Each row has a hidden value; after the row comes its band, the name of the range that the value falls in. Each part has its own.
[ -57  -11  -89   68   51    4  123   44  -81  -63  139   19  -85   69
 -123   27  -50  -53   60  -85  127  -11  101  -24  -17 -130  -47 -100
   -6 -110  -47   18  -82   40   30  -49   33    9  -22   19   76 -141
   37 -164] => J657
[-144  277  104 -140   53   14 -148  -75  154 -173   53   28  -51  246
   19  199  106  -64 -126 -147  -55 -420  250  180   -2  -97 -181  124
  -74  -58  121  -67  -52  183  183    2    5  136   29 -253   74  -12
 -170  -49] => J377
[-141  -13  204 -172   -3  -42 -151  171  136  151 -114  -16   44  148
   83  235   72 -220  -36 -210  -37 -224  -66   13  129   59  -63 -145
   35   94    2 -121   43  -12   35  158   84    0  358 -192   13  -97
 -151  -24] => J831
[-141 -151  200  -82    7  -24  -20  102  -44  195   55   -9 -101  132
   99   71   67 -204   27 -284  -10   34 -222  -15    7    0  111 -218
  -48   45  -13   59  126 -112 -120  -86  103 -205  228 -172   17 -118
 -167  -75] => J771
[  69    6 -118    7   31   -4   40  192   55  141  -58  -77   10   18
  -27  204   33 -190  -67  -92   36 -216  106   14   50 -170 -174   39
    7 -104  -52  125  -47  104  133  -49    1   76  183  -31   96 -235
  -87 -218] => J293
[ -17   82   20   -6  110 -183   16   76 -173   52 -102  -13  -90  156
  -49    4  -11  -52   76  -52    3  -30  137   26   42  -34 -176 -252
  123   27    7 -151 -120  -52   68  170   44  188   50  102  113 -145
   65  -96] => J560
[ -92   -9   -9  -24  -27  -13  -48  108    7   -4   52  -13  -65   95
  -43  126  -48 -173  -15 -101  100 -157   65   -6    1  -76  -59 -115
  -21  -45   13   14 -109   30   10  -60   99   15  142  -33   72 -168
  -24 -163] => J560
[  87  106  -98  -52  138  105  118  -12  -74   72 -130 -131  191 -124
  -54 -105   78  -94  -10  327  -49  -53  190  138  140 -184 -167  212
   38 -124 -180  165   -9    7  223 -173 -176  118 -137   99   23 -161
   51  118] => J293
[-334   19  217 -116  -87   28 -132  -14  -32 -245  121   -2  -31  151
  -30  -90 -162 -174  147   15  164  -50  -11    1   85    9   92 -235
  -26   20   28 -221 -165 -117  -99  -91  221  -76  105  -15  -35 -126
  153   31] => J831
[-120   22 -184   -9  -17  203  -25  -44  130 -208  212    9   56  -51
 -183  167  -73  -63 -134   99  140 -289  212   48  -67 -113  -25  189
 -130 -131  -19  191 -110  159   77 -194  -71  -32 -110  -99   80   11
  -50 -103] => J512
[  37  162  -19  -67  248  129  183 -175  -77   13  -28  -56  149  -53
  -41 -128  194   66  -26  217 -148  -12  185  208   82 -155 -112  278
  -12 -112 -158  162  144   34  236 -120 -282   60 -299  -58   22   27
  -67  203] => J657
[  16  -42   15  -66  128  -32   34  109  -24  206 -161  -96  108  -35
    4   96   68  -93  -25   20  -91  -87    2   52  100  -22  -87  -21
   60   46  -89   58   73  -61   80   96 -108   23  105  -32   75  -57
  -78  -13] => J512
[  27  181  -24  -77  143   83   70  -81   -5   30   10   26   28   83
  -28   22  197  -40  -83   36  -70 -122  221  154   28 -143 -177  168
  -20 -131  -83  120   52  136  231 -107 -141  130 -137  -99   33  -73
 -130   87] => J657
[  20   25  -54    4  112  -72   57   57  -94  103  -15   11  -70   93
  -62   86   58  -48  -22  -91   -8  -61  112   31  -16  -66 -132 -106
   46  -28  -29   40  -18   25   83   59  -39   95    8   -4  112  -94
  -68 -107] => J293
[ -15  121  200 -106  112 -198  -33   79 -151  192 -168  -18 -116  250
  113  -12  139 -143   59 -171 -108  -16   35   88   82  -41 -174 -244
  105   42   17 -136    4  -71   85  102   80  156  156  -15   57 -206
  -65   -7] => J293
[   6  -52 -166   -6  -44   34  -31  220   76   75  -50  -46   78  -46
 -119  214  -80 -214  -58   54  145 -215  137  -57   69  -77 -147  -42
   39  -67  -81   60 -163   84   91    0   34  102  194   61   78 -214
   25 -166] => J512
[   1 -217 -138 -149 -179  145 -212  334  233  378  -58  138  114  -29
  -92  438   77 -399 -257  -41  171 -229   21 -161   31  147 -112 -157
   30    5 -151  193  -74  161   50    9   52   76  400  -66    2 -192
 -210   -5] => J377
[-199  -70  158  -10    0 -126   -2   19 -232   -3  160  115 -259  261
  -33  -86  -45 -106  149 -243  131  182  -71  -67  -62   39   68 -474
   25   30   28 -146  -78 -129 -152   -2  211  -50   62   21   39 -141
   39  -77] => J771
[-172  -56  -30  -32  -74   10  -92  130   40  -91   77   44  -13   74
 -142  151 -144 -156   18  -38  199 -149   84  -86   31   30  -33 -221
   27    4  -11 -113 -191   18  -23   75  131   37  164   19   53 -115
   72 -121] => J831
[  65  -47 -167   50   71   17  119  136  -41  110  -19  -62   33  -53
 -104   99  -10 -109  -15   18   64  -74  101  -13   37 -138 -117    1
   30  -93 -108  134  -44   41   96  -36  -56   47   45   54   95 -171
   -3 -159] => J771
[  47   51  -59 -104  122  102   29   39   37  127 -170 -115  236 -127
  -37   50   90 -102  -80  254  -84 -160  138  116  144  -77 -143  193
   38  -35 -154  140   35   16  195  -36 -193   90  -19    0   35  -62
  -41  116] => J512
[-403 -207  539 -141   19  -95  -89  -20  -66   54  174  -60 -216  265
  250   -2   19 -141  131 -536 -106   68 -499   42  -35   72  379 -335
 -155  195  154  -76  269 -308 -353  -82  204 -505  284 -396    7   58
 -230  -97] => J560
[ -97   16 -169   25   97   45   36  -23    9 -165   93   33   61  -23
 -241  132  -96   80  -39   91   96 -171  220    5  -18    4  -76  -12
   23   -7  -38  -21 -110   63   76  159 -116   76 -130    7  125  102
   43  -80] => J831
[-155  211    2 -170  111  371   17 -304   96 -320   80 -140  338 -188
  -83 -186   37    0  -70  547  -58 -218  248  284  125 -182    7  543
 -151 -150 -139  210   26   43  215 -400 -271  -53 -391  -95  -54   97
   44  335] => J377
[-137  -33   76  -68  -83  -41  -93   70 -118   72  134  176 -215  252
  -47   24   23 -222   17 -178  168   63   32  -73  -65   42  -36 -389
   16  -31   -8  -47 -131    8  -55  -86  210   57  115   13    9 -220
  -29  -25] => J771
[-271   98  286 -188  -69  -26 -216    1   25  -85   55   55 -103  282
   77   40   19 -219   24 -159   47 -152   12   60   42   30   -9 -217
  -35   35   85 -177  -85  -25  -25  -56  207    9  187 -149  -21 -131
  -50   44] => J377
[  27  -89  -17   86  220 -124  239   84 -172  147  -46  -86  -29    4
  -48    9   19   54  116 -149  -60   98  -51    1   50  -84  -26 -135
   79   20  -81   -5  111 -113   13  180 -100  -48   17    5  122  -41
  -16 -164] => J657
[ -28  197   44  -41  216   19  128 -169 -145 -109  -26 -125   59   19
  -14 -186   70   54   59  178 -122  -44  173  218   71 -192  -98  174
   -8  -81  -50   45   35  -44  161 -124 -157   54 -254   -3   61  -27
   35   80] => J293
[ 137  160 -109  -70   60  -35  -34  139   38  204 -145   21   -7  118
  -19  204  172 -188 -144  -33  -24 -248  269   74   45 -123 -339   32
   70 -111  -55   89  -79  191  269   11  -38  296  115   -7   87 -244
 -135  -65] => J293
[ -21   83 -119  -33   45   72  -10   30   59  -49   12  -36   63   -3
 -102  136    0  -90  -90   82   44 -248  214   70   21 -115 -145  114
  -23  -89  -37   95  -93  112  146  -63  -67  100  -18  -32   85  -83
  -34  -75] => J512
[-173   99   11  -18  169   22   68 -138  -67 -267   52  -58   95   -1
 -157  -69  -97  132   86  159    2  -94  164  101   69  -31  -18   25
   27   24  -25 -134  -50  -65   65  130 -121   19 -202   -2   81  126
  120   34] => J831
[-237  116  -51   55  146   38   66 -195   -1 -446  255  -21  -35   62
 -201   46 -152  205   31  -19   54 -228  206  107  -74  -93   29   84
  -90  -27   98  -82  -77   35   19   76  -92  -59 -258 -126  150  209
   46 -161] => J831
[ -96 -380   16 -121 -179  188  -80  248   19  370   47   47   83 -109
  -18   94    4 -424  -57   27  189  132 -260 -172   48  101  165 -246
  -31    6 -220  267   33 -100 -159 -279  111 -227  308    2  -79 -241
  -89   78] => J293
[-129  -96 -162   43  -29   42  -19   97   36 -111  145   41  -12   -3
 -215  196 -163  -64  -30  -23  200 -163  118  -87  -45    3  -16 -133
  -10  -20  -14    5 -165   55  -25   66   34   -1   49   12  110  -25
   41 -197] => J377
[ -12 -223 -369   43  -95  200   17  259  144   24   25   -7  244 -267
 -317  258 -211 -187  -80  270  300 -172  147 -183   87    9  -65  -13
   55  -69 -216  134 -213   95   56   34  -49   41  131  159   57 -127
  127 -123] => J831
[ -26  124  -19  -55  190   30   80  -71  -58  -65 -114 -128  175  -70
  -74  -63   13   44   25  253  -88 -114  182  150  126  -93 -116  145
   49  -10  -90   -5   -3  -44  166   49 -188   93 -153   33   70   22
   63   88] => J377
[  -4  -19 -103   67   86  -31  156   55 -210  -19    0  -65    0  -28
 -133 -137  -99  -63  144  141  114  108  105  -15   67 -130  -71 -139
   78  -80 -118   -8 -128  -83   40  -49    6   63  -73  204   66 -200
  187  -76] => J771

Part 2:
[-126 -202  -26  -64 -245   50   70   28   66  -83   27  -10 -128  101
  376 -341   60  141  179   92 -365   -6  -86   87   88   -1 -208 -219
 -120  209  220 -178 -136   -1  339  346 -193   33  170  266 -412    4
  -43  177] => (52)
[ 315   69 -313   46   12   74  -48    8 -227 -138  135 -207  233  -38
 -191   84  275 -106  -27  -65 -153 -107 -387 -320  -36 -369 -292   50
   49    4  -21  -91  -90  248  138 -110  -35  160  249 -243  -10  159
  178  151] => (53)
[ -95 -169  282 -132  -97 -305  265 -176  -99 -376   37  -24 -107  286
 -103  286 -345  203   59  -84  440  -72  333  342   77  -32  -62  148
   36 -491  197 -183 -390  247  127 -127   54  -27 -144   26  -29 -328
   84  129] => (61)
[  10  131  619  143  -50  -54  183  -40  140  138  350   79 -156  -15
 -103  223 -178   78   78  -52  109 -239  -49 -126 -202   92  -99  308
  -48 -229  218   84  -59  254  -12  138    1   11 -121 -130  126 -230
  247   69] => (52)
[ 197   63   29  -14   -1 -234  101 -269 -187 -256  123 -242   23  273
 -221  280 -148  179  -56 -181  366 -175  203  220 -132 -199   21   31
  159 -376  112  -70 -304  280   41 -101  171  -23  -82 -128   31 -150
  149   25] => (49)
[ 120  259 -396  -84  -56  130 -366  -34  -89   57   -3 -453  221   81
  -21  -27  165 -270   30   14 -104  118  -61  148 -266   24  143 -340
 -128  319    2 -149  172  241  -80  -43  -36  -33   36   86  -33  260
  148  128] => (51)
[ 373  256  -69   17   41    2  -23 -173 -114   -7   52 -487  186  138
 -428  384   48  -92 -128 -103  212 -124    0  207 -279 -116  -64  -34
  182  -97  -68  105   17  470   37  -44  161   55 -104 -234  204   60
  161  -29] => (49)
[ 210  294 -122  -33  237   92 -158 -193 -153  241  379 -644  261  -26
 -380   92   34  154 -188 -197  182 -189 -151  -15 -388 -162  115   50
  223  -18  -15  -65  267  409   14  -89  176  158   40 -316  148  285
  293  -67] => (53)
[-148 -414  -64  -95 -345   -5  154  152  -26 -424 -217  235  -54  128
  368 -222   74   32  223  155 -316  113  -81   32  334  -37 -437 -143
 -192   97  195 -218 -401  -98  363  206 -290   23  238  299 -411 -163
 -148  304] => (70)
[ 453   94  295  418  -84    5  103 -168 -163   34   55  173   49  -31
 -301  187  -81  262 -233 -234  296 -320   73 -178 -241  -91 -279  -88
  162 -159  145  446 -328 -102   28  246  139  -95 -137 -300  240 -256
   46 -247] => (62)
[ 209  189   94  220   12  219 -259   86  -67   90   95   11  306 -178
 -142   13  138  -17 -118  -85    5  -76 -219 -425 -289   69 -126   14
  -13  162   79  115  -19  -42 -197   77  -46  -26  118 -216  204    1
  163  -20] => (61)
[-173 -174  643   84 -443 -139  249  141  152 -223 -281  527 -260  119
   68  353 -329 -261  242  155  210  123  328  277  129  408 -298  -18
 -395 -164  254  146 -376   10   19  125 -209 -225 -336  272   92 -555
  -56  216] => (71)
[ 459  306 -387  267   87   62 -261 -306 -325  276  320 -449  193    6
 -221 -205  140  369 -288 -354  106 -296  -64  -84 -462 -329  130 -426
  196  159   99  182   31  -68   34  188  243  -28   67 -240    3  283
  148 -223] => (71)
[ 196  158  397  208 -109  -46    5  -82   15  -67   22   72   32  105
 -157  289 -125   29  -43  -93  266 -135  163   18 -262  146  -58   27
    2 -157  155  209 -254   79 -168  137   67 -148 -158  -93  203 -307
  108  -27] => (62)
[ 225  178   33  157  -86  363 -267  115   67  206 -126 -224  315 -116
 -127  -30  205  -88 -134   35 -146   29 -162  -64 -330  254 -190 -246
   17  447   -8  248  148   34  -35  339  -65  -14   52  -58  139  102
   -7  -80] => (61)
[-160 -162  649  187 -217 -190  221    7  -70  -83   65  596 -209  -60
  -66  213 -469  114   61  -97  481  -80  293  -74   61  187 -189  127
 -265 -386  343   93 -372 -152  -34  -61  -89 -172 -298   -6  190 -490
  109   44] => (71)
[ 286  151  -93  318 -105  249 -230   44 -159  297   43   34  188 -242
 -145 -138  131   -3 -161 -121  -45  -79 -183 -288 -261    2 -205 -347
 -103  340   95  286   65 -188   17  207  -49  -57    8 -141  143  122
   65 -122] => (71)
[ 295  207 -140  251   29    3 -224 -158 -263   20  255  -31  164  -28
  -84  -84   60  185 -130 -253  127 -212  -74 -341 -294 -227   55 -138
   26  -25  174   37 -180 -112 -148   -1   92  -82   91 -207   56   24
  212  -59] => (51)
[ 285  233 -218   63  173  -61 -183 -226 -262  -88  348 -390  254  102
 -200   28  101  250 -148 -268  169 -232 -112 -201 -316 -334  135   48
  209 -160   87 -135 -126  170 -106 -110  181   43  184 -282   22  112
  274    8] => (61)
[ 138 -140 -460  -48 -203  207 -165   51 -169 -123 -305 -151  213    9
   77 -216  182  -94  -34   67 -204  148  -74  113   66  -34 -296 -492
  -60  384    8  -52  -63  -24  277  134 -161   22  121  130 -173  172
 -114   31] => (62)
[-276 -182  404 -120  -75 -239  159 -155 -105 -170   67  144 -128  121
  -59  148 -543  252   23 -109  597  -22  458  284   46  159   48   75
  -79 -427  281 -193 -258   74   36 -191    5  -93 -282   56   67 -327
  123   21] => (62)
[-379 -354  -45 -315 -173 -134   96  -67 -172 -203 -142   24  -93   98
   90  -76 -422   82   96   29  343  192  376  451  266  110  -62 -226
 -196 -139  203 -370 -122   85  295 -231 -148  -16 -194  257 -152  -80
    4  113] => (51)
[-257 -195  166 -148   34 -308   78 -226 -246 -304  229   59  -42  163
   22  -18 -448  448   -3 -217  561  -92  366  101   50  -87  156  121
   15 -503  316 -387 -364    0    5 -285   52  -51  -62   -6  -76 -235
  190   65] => (49)
[ 219  308  225  334  110  132 -232  -44 -190  358  348   97  194 -319
 -338   82 -102   62 -202 -252  324 -209 -120 -507 -395   11   16   49
  -58  -28  152  201   97  -60 -264 -102   59  -57 -108 -376  405   12
  328 -160] => (51)
[-318 -325  -69 -365  -98 -217  229  -98 -120 -320   97 -175 -130  223
  136  -62 -236  172  186   22  102   46  126  342  271 -144  -95   44
  -68 -261  189 -498 -180  288  385 -174 -103  129   49  191 -335  -31
   76  280] => (70)
[-258 -155 -104 -340  -72  -20  128  -32  -15   18  141 -314 -113   50
   62  -80 -137  -47  175   99  -77   68  -49  298  153  -51 -109  -36
 -116   -2  102 -401  173  444  412 -110 -150  186  -17  144 -229  180
  143  215] => (52)
[-316 -134  369 -232   81 -185  239 -119  -85   -4  349 -100 -108    0
 -185  165 -453  218   56  -94  446  -89  141  133   59   -5   -4  340
  -25 -456  203 -331   11  371  174 -311   -7  135 -159  -97   58 -100
  277  118] => (70)
[-209 -242  -50 -231 -319   21   59  135  -31 -192 -367   75  -42   51
   42  126 -170 -389  192  214   51  307  164  394  259  223 -289 -252
 -336  102   67 -177  -49  209  256 -129 -269  -24 -192  288  -53  -77
  -49  224] => (51)
[-250 -131  -89 -191 -186 -136  -34  103 -159 -250  -26  167  -34   17
   62  110 -168 -331  240   75  133  211   47   28  208    2  -79  -10
 -408 -127  166 -386 -132  160   31 -402 -232  -36  -61  164  -41  -75
  183  354] => (71)
[-174 -252  138 -163    8 -233  190 -173 -264 -239  105   43  -30   68
 -168  117 -439  293  -42 -156  563  -56  293  163  153  -99  -75  102
   28 -472  206 -273 -257  136  189 -325   14   37 -153  -78   33 -181
  142   21] => (49)
[-314 -432 -236 -314 -163 -158  204  -77 -333 -113  -86   -8 -127  -10
  -77  -79 -412   81   47  -28  375  160  270  435  384 -104 -215 -285
 -208 -169  159 -346  -40  122  528 -345 -146   84 -211  160 -140   66
    8  102] => (71)
[-163 -367  496    1 -282 -127  333    2   37 -293 -168  299 -155  159
   78   80 -314  273   69   27  225  -23  293  268  173  189 -346   10
  -50 -232  258   37 -444  -63  264  235 -104  -67 -117  164 -104 -438
 -131   73] => (53)
[ 169  -48 -498  -70   42   74 -157  -65 -313 -152   74 -296  282   -6
  -75 -169  176  116  -94 -113  -51  -32 -209 -155   -8 -330 -148 -166
   91   82   29 -231  -76   88  189 -118  -28  129  261 -127 -133  242
  107   67] => (61)
[ 295  324 -238  200    6 -148 -256 -200 -244  -81  357 -187   97  156
  -19  -12  146  102  -10 -265   57 -209  -72 -227 -358 -322  234 -119
  -39  -87  191  -74 -230   -1 -236  -36  138 -120  147 -118  -52   36
  273  120] => (71)
[ 281  240  456  204  -37  -90  115 -160  -36   50   97  -29   -3   61
 -434  527 -228  -47 -100 -138  460 -204  185   97 -287   80  -85  123
   58 -314   85  288 -133  305 -116  -19  150  -86 -332 -252  389 -276
  195  -96] => (62)
[ 206  175 -498 -130   46  218 -320 -119 -121   94  -18 -739  346  102
 -114 -152  223   50 -150  -54  -99   38  -80  261 -299  -50   64 -399
  168  376  -69  -95  222  254  127  128   64   86  137  -10  -99  383
   41  -36] => (61)
[-136  -85  370   -3 -201   50   37  149   20  -48 -171  294   11 -109
 -113  263 -256 -282   87  100  246  142  125   30   60  317 -250   39
 -280  -56  128   11  -74  114  -20 -127 -198  -73 -246   41  234 -248
   87  101] => (62)
[ -20 -256   78   58 -184 -211  128 -130 -226 -375  -25  305  -80  153
  129  -65 -230  306   24 -133  261  -90  248    9  134 -127 -152 -105
  -46 -283  292 -118 -541 -191  124   -2  -38 -115   -4   68 -152 -307
    3   52] => (62)
